Here is a tiny trained network, its code and every weight. The questions are about switching its units off for an input and a class, where a switched-off unit gives its printed mean instead of its output.

import numpy as np


def w(rows, s, z=0):
    codes = np.array(rows[::2]) - 128.0
    scale = np.full(codes.shape[1], s)
    scale[-1] = z or s
    return codes * scale


def f(y):
    return y / 2 * (1 + np.tanh(0.7978845608 * (y + 0.044715 * y**3)))


def log_softmax(a):
    a = a - a.max(-1, keepdims=True)
    return a - np.log(np.exp(a).sum(-1, keepdims=True))


def net(x, mask):
    res = np.array(x, float).reshape(1, 2) / 4 @ E
    y = f(res @ A[0][:, :-1].T + A[0][:, -1])
    res = res + np.where(mask, y, B[0][:, -1]) @ B[0][:, :-1]
    return log_softmax(res[-1] @ U[:, :-1].T + U[:, -1])


A, B = {}, {}
E = w([
[75,219,62,108,129,92,38,58,52,228],'x0',
[13,98,230,104,43,177,2,90,167,57],'x1',
],0.0091)
A[0] = w([
[57,123,160,88,67,177,89,102,130,82,90],'n0',
[133,45,135,166,76,191,181,194,254,47,109],'n1',
[66,119,203,88,72,171,99,111,127,109,88],'n2',
[46,113,165,79,67,159,66,102,152,63,247],'n3',
[215,194,86,165,177,148,212,112,126,154,254],'n4',
[13,219,54,90,111,84,37,66,13,202,101],'n5',
],0.0058,0.0092)
B[0] = w([
[249,163,75,70,200,20,231,176,29,145,168],'n0',
[185,72,149,243,39,74,163,137,116,94,217],'n1',
[179,158,93,62,201,13,255,145,38,123,166],'n2',
[155,170,130,129,177,229,44,190,110,188,241],'n3',
[164,175,125,148,142,187,70,171,94,210,248],'n4',
[236,32,222,225,90,58,131,83,145,67,200],'n5',
],0.0092,0.013)
U = w([
[169,189,89,111,228,118,160,178,62,159,93],'0',
[157,14,185,215,16,93,128,98,149,93,100],'1',
[72,177,153,133,106,254,23,145,183,161,254],'2',
[69,114,122,110,85,92,147,80,145,103,98],'3',
[51,114,141,118,114,114,141,79,176,117,99],'4',
[95,115,103,91,123,113,152,86,164,101,96],'5',
[94,122,121,79,104,103,163,92,193,74,102],'6',
[65,117,122,98,158,66,183,79,173,90,102],'7',
],0.0091,0.011)

Each question gives the input, the list of numbers given to net, and the class t.
The units are the neurons (one row each of A and B). Each row of codes is followed by its name. A weight is (code - 128) times the scale printed after its matrix; where a second scale follows, it is the last column's (A, B and U).
mask holds one flag per neuron, in row order. A switched-off neuron (its flag False) gives its mean, the last column of its row in B, instead of its output. The means were averaged over made-up inputs and are rounded, as every weight is.
A unit's drop is (log p(t) with every unit on - log p(t) with that unit switched off) / (log p(t) with every unit on - log p(t) with every unit switched off).
The circuit of an input: a set's keep is (log p(t) with only the set's units on - log p(t) with every unit switched off) / (log p(t) with every unit on - log p(t) with every unit switched off). Starting from all 6 units, units are removed one at a time, each time the one whose removal leaves the highest keep (on an exact tie, the one counted first), for as long as the keep stays at least 0.8.
units of the circuit, in order: the units of the circuit, biggest drop first
most important unit: the unit with the biggest drop
k most important neurons: the k neurons with the biggest drops, biggest first
drop when u is switched off: that unit's drop, to one decimal
input [-8,-5], class 1: 2 most important neurons : (n1 n3)
input [-3,1], class 2: units of the circuit, in order : (n5 n0)
input [7,5], class 1: 2 most important neurons : (n5 n4)
input [8,5], class 1: most important neuron : (n5)
input [-3,-3], class 2: 2 most important neurons : (n0 n2)
input [4,-2], class 1: 2 most important neurons : (n5 n3)
input [-5,6], class 0: 3 most important neurons : (n3 n0 n2)
input [-3,-2], class 2: 2 most important neurons : (n5 n0)
input [-4,-3], class 1: 4 most important neurons : (n3 n0 n2 n1)
input [7,7], class 0: 4 most important neurons : (n0 n3 n2 n1)
input [8,8], class 0: 4 most important neurons : (n0 n3 n2 n1)
input [8,6], class 1: drop when n5 is switched off : 3.2
input [1,7], class 0: drop when n0 is switched off : 0.1
input [-7,7], class 0: drop when n0 is switched off : 0.6
input [2,4], class 0: most important unit : n0
